[[141 138 148 152 129]
 [141 138 149 153 129]
 [141 138 149 154 129]]
->
[141 138 149]

[[119 124 133]
 [157 141 129]]
->
[119 141]

[[143 139 107 126 138]
 [123 126 157 121 120]
 [153 147 113 123 141]
 [133 127 102 132 132]
 [124 120 116 133 119]]
->
[143 126 113 132 119]

[[135 102 116 152]
 [137 103 121 150]
 [106 140  99 119]
 [106 143 102 117]]
->
[135 103  99 117]

[[106 132]
 [133 154]
 [108 132]
 [138 104]]
->
[106 154]

[[128 129 126]
 [120 158 127]
 [129 151 131]
 [117 129 119]]
->
[128 158 131]

[[118 123 125]
 [114 132 107]
 [149 104 151]
 [127 129 129]]
->
[118 132 151]
---
[[133 134 143 140 140 112 126 124 133 113 134]
 [135 129 134 122 128 121 121 124 123 108 134]
 [128 119 133 148 126 113 125 149 147 128 140]]
->
[[135 129 134 122 128 121 121 124 123 108 134]
 [133 134 143 140 140 112 126 124 133 113 134]
 [128 119 133 148 126 113 125 149 147 128 140]]

[[121 149 122 128]
 [149 148 108 109]
 [126 140 138 119]
 [105 108 150 141]]
->
[[149 148 108 109]
 [126 140 138 119]
 [121 149 122 128]
 [105 108 150 141]]

[[134 150 126 151 145 122 116 118 151]
 [114 119 144 119 133 109 138 122 130]
 [130 135 149 140 148 136 120 137 147]
 [122 104 144 127 114 107 108 146 109]]
->
[[134 150 126 151 145 122 116 118 151]
 [130 135 149 140 148 136 120 137 147]
 [122 104 144 127 114 107 108 146 109]
 [114 119 144 119 133 109 138 122 130]]

[[131 144 112 120 110]
 [135 144 113 122 113]
 [105 127 135 139 120]
 [133 145 114 123 110]
 [134 147 115 122 114]
 [103 126 135 139 119]
 [102 128 133 139 117]
 [129 148 113 123 110]]
->
[[135 144 113 122 113]
 [134 147 115 122 114]
 [133 145 114 123 110]
 [131 144 112 120 110]
 [129 148 113 123 110]
 [105 127 135 139 120]
 [103 126 135 139 119]
 [102 128 133 139 117]]

[[138 141 121]
 [105 114 138]
 [101 138 106]
 [143 147 107]
 [151 146 128]
 [121 132 148]
 [104 147 144]
 [134 144 116]
 [117 115 154]]
->
[[151 146 128]
 [143 147 107]
 [138 141 121]
 [134 144 116]
 [121 132 148]
 [117 115 154]
 [105 114 138]
 [104 147 144]
 [101 138 106]]

[[114 117 122 117 115 114 117 114 119 120]
 [103 115 130 111 101 103 112 104 121 121]
 [148 143 137 141 142 148 141 142 141 141]]
->
[[148 143 137 141 142 148 141 142 141 141]
 [114 117 122 117 115 114 117 114 119 120]
 [103 115 130 111 101 103 112 104 121 121]]

[[121 124 122 122 140]
 [116 136 125 121 130]
 [118 136 122 125 142]
 [126 149 126 112 140]
 [138 141 124 117 132]
 [127 145 119 109 153]]
->
[[138 141 124 117 132]
 [127 145 119 109 153]
 [126 149 126 112 140]
 [121 124 122 122 140]
 [118 136 122 125 142]
 [116 136 125 121 130]]

[[114 133 128 126 125 131]
 [129 128 124 132 130 131]
 [119 131 128 127 126 130]
 [126 130 130 126 127 127]
 [149 119 130 130 133 122]
 [118 132 130 124 125 128]
 [107 137 126 126 123 134]
 [148 119 128 131 133 123]]
->
[[149 119 130 130 133 122]
 [148 119 128 131 133 123]
 [129 128 124 132 130 131]
 [126 130 130 126 127 127]
 [119 131 128 127 126 130]
 [118 132 130 124 125 128]
 [114 133 128 126 125 131]
 [107 137 126 126 123 134]]
---
[[127 134 144 113]
 [135 135 146 112]
 [128 135 147 116]
 [156 100 118 103]
 [131 137 146 114]]
->
[[134 144]
 [135 146]]

[[123 105 123]
 [113 104 113]
 [111 105 111]]
->
[[105 123]
 [104 113]]

[[113 139 131 124]
 [152 114 126 131]
 [153 113 129 132]
 [153 113 129 131]]
->
[[139 131]
 [114 126]]

[[138 124 137 145 118]
 [116 124 157 124 157]]
->
[[124 137]
 [124 157]]

[[126 129 126 125]
 [109 125 101 106]
 [112 124 108 112]
 [134 127 150 148]]
->
[[129 126]
 [125 101]]

[[148 108 106 127 149]
 [152 133 133 103 127]]
->
[[108 106]
 [133 133]]

[[136 119 126]
 [130 135 150]]
->
[[119 126]
 [135 150]]

[[124 135 124 152]
 [132 135 124 118]]
->
[[135 124]
 [135 124]]
